Below is a small trained network, with its code and all its weights. Each question gives an input and a target symbol and asks what happens when units are switched off, that is, made to give their printed mean instead of their output.

import numpy as np


def w(rows, s, z=0):
    codes = np.array(rows[::2]) - 128.0
    scale = np.full(codes.shape[1], s)
    scale[-1] = z or s
    return codes * scale


def norm(h):
    return h / np.sqrt((h * h).mean(-1, keepdims=True) + 1e-5)


def f(y):
    return y / 2 * (1 + np.tanh(0.7978845608 * (y + 0.044715 * y**3)))


def softmax(a):
    e = np.exp(a - a.max(-1, keepdims=True))
    return e / e.sum(-1, keepdims=True)


def log_softmax(a):
    a = a - a.max(-1, keepdims=True)
    return a - np.log(np.exp(a).sum(-1, keepdims=True))


def net(x, mask):
    ids = ['αβδεζλμξπψ'.index(c) for c in x.split()]
    T = len(ids)
    res = E[ids] + P[:T]
    r = norm(res)
    for j in range(2):
        rows = slice(2 * j, 2 * j + 2)
        q, k, v = (r @ M[0][rows].T for M in (Q, K, V))
        z = softmax(np.where(np.tri(T) > 0, q @ k.T / 2**0.5, -1e9)) @ v
        o = O[0][rows]
        res = res + np.where(mask[j], z, o[:, -1]) @ o[:, :-1]
    y = f(norm(res) @ A[0][:, :-1].T + A[0][:, -1])
    res = res + np.where(mask[2:10], y, B[0][:, -1]) @ B[0][:, :-1]
    return log_softmax(norm(res)[-1] @ U[:, :-1].T + U[:, -1])


Q, K, V, O, A, B = {}, {}, {}, {}, {}, {}
E = w([
[133,144,81,178,55,124],'α',
[124,249,102,74,128,166],'β',
[120,140,117,108,133,136],'δ',
[138,150,107,68,34,88],'ε',
[126,92,137,182,27,135],'ζ',
[200,136,75,42,164,122],'λ',
[212,122,151,144,121,221],'μ',
[157,99,164,59,69,94],'ξ',
[197,153,119,99,107,125],'π',
[191,123,225,131,138,143],'ψ',
],0.018)
P = w([
[101,86,155,136,182,91],'0',
[89,103,185,76,141,126],'1',
[252,108,81,145,100,105],'2',
[90,57,110,116,152,163],'3',
[101,108,187,96,122,142],'4',
[202,149,109,135,80,115],'5',
[82,62,106,107,131,190],'6',
[101,112,186,98,110,151],'7',
[175,169,82,147,97,106],'8',
],0.014)
Q[0] = w([
[129,188,163,58,53,253],'head 1',
[125,14,117,117,70,233],'head 1',
[101,229,170,99,185,2],'head 2',
[69,145,192,59,113,145],'head 2',
],0.0094)
K[0] = w([
[142,150,180,96,54,254],'head 1',
[93,209,73,205,17,254],'head 1',
[162,135,65,28,184,32],'head 2',
[56,121,114,18,106,163],'head 2',
],0.0075)
V[0] = w([
[97,255,48,147,135,105],'head 1',
[50,92,129,206,155,126],'head 1',
[126,72,138,199,68,133],'head 2',
[187,149,32,215,97,157],'head 2',
],0.0083)
O[0] = w([
[73,241,140,110,212,125,1],'head 1',
[28,67,166,168,113,136,29],'head 1',
[65,213,152,26,34,131,145],'head 2',
[191,95,89,1,135,158,74],'head 2',
],0.0073,0.0056)
A[0] = w([
[116,51,153,129,146,172,236],'neuron 1',
[121,103,146,95,62,74,95],'neuron 2',
[89,193,69,123,171,223,181],'neuron 3',
[67,133,82,72,90,110,101],'neuron 4',
[86,185,161,138,97,193,127],'neuron 5',
[136,113,46,115,81,121,1],'neuron 6',
[1,143,74,214,109,118,95],'neuron 7',
[137,228,30,121,96,177,246],'neuron 8',
],0.009,0.0023)
B[0] = w([
[1,220,56,76,178,196,185],'neuron 1',
[135,140,64,92,222,81,201],'neuron 2',
[118,149,222,123,212,53,164],'neuron 3',
[131,205,161,99,96,188,158],'neuron 4',
[156,161,143,133,219,116,153],'neuron 5',
[135,139,169,79,141,112,167],'neuron 6',
[122,246,22,221,120,137,141],'neuron 7',
[194,118,236,96,217,198,254],'neuron 8',
],0.0073,0.0055)
U = w([
[84,206,99,81,145,170,63],'α',
[129,172,139,117,228,109,198],'β',
[119,151,69,209,134,144,220],'δ',
[150,155,103,108,115,36,108],'ε',
[49,116,107,98,84,162,254],'ζ',
[192,102,45,124,175,129,138],'λ',
[142,75,85,114,116,241,79],'μ',
[111,68,152,107,135,50,55],'ξ',
[255,123,116,213,69,109,103],'π',
[145,66,189,174,109,145,201],'ψ',
],0.0096,0.0027)

Each question gives the input, a string of symbols that net reads in full, and the target symbol t.
The units are the heads (2 rows each of Q, K, V and O) and the neurons (one row each of A and B). Each row of codes is followed by its name. A weight is (code - 128) times the scale printed after its matrix; where a second scale follows, it is the last column's (O, A, B and U).
mask holds one flag per unit, heads first, then neurons. A switched-off unit (its flag False) gives its mean, the last column of its rows in O or B, instead of its output. The means were averaged over made-up inputs and are rounded, as every weight is.
A unit's drop is (log p(t) with every unit on - log p(t) with that unit switched off) / (log p(t) with every unit on - log p(t) with every unit switched off).
The circuit of an input: a set's keep is (log p(t) with only the set's units on - log p(t) with every unit switched off) / (log p(t) with every unit on - log p(t) with every unit switched off). Starting from all 10 units, units are removed one at a time, each time the one whose removal leaves the highest keep (on an exact tie, the one counted first), for as long as the keep stays at least 0.8.
units of the circuit, in order: the units of the circuit, biggest drop first
most important unit: the unit with the biggest drop
k most important neurons: the k neurons with the biggest drops, biggest first
heads that matter: for each layer, one digit per head in row order, 1 if its drop is at least 0.15 and else 0, layers parted by /
drop when u is switched off: that unit's drop, to one decimal
input π β π π ζ β δ, target β: units of the circuit, in order -> [head 1; neuron 3]
input ζ β ε β ψ ψ ε, target β: units of the circuit, in order -> [head 1; neuron 8]
input ζ ζ ζ ξ, target ζ: heads that matter -> 10
input β ψ β ψ α ψ ψ, target α: most important unit -> neuron 1
input λ π β δ δ β λ, target β: heads that matter -> 10
input ξ ζ ψ β ξ β, target π: heads that matter -> 11
input δ λ ψ ψ, target μ: heads that matter -> 10
input β α ξ α α, target α: units of the circuit, in order -> [head 2; head 1]
input ξ α δ ψ ζ, target ζ: units of the circuit, in order -> [head 1; head 2]
input λ β π ψ, target β: 2 most important neurons -> [neuron 1; neuron 8]
input π ζ ψ ψ, target ζ: heads that matter -> 11
input ψ ζ α β π μ β, target β: heads that matter -> 00
input β ψ π ξ, target β: heads that matter -> 11
input ψ ξ β π π ε ξ ζ, target ζ: 2 most important neurons -> [neuron 8; neuron 2]
input α α λ ε, target α: most important neuron -> [neuron 4]
input μ ψ ζ δ, target ζ: drop when head 1 is switched off -> 0.2
input λ μ ζ β ψ β, target π: drop when neuron 1 is switched off -> 0.2
input π δ ζ δ β β ε, target β: drop when head 1 is switched off -> 0.9
input β ε ψ α ζ ζ δ δ, target δ: drop when head 2 is switched off -> 0.8
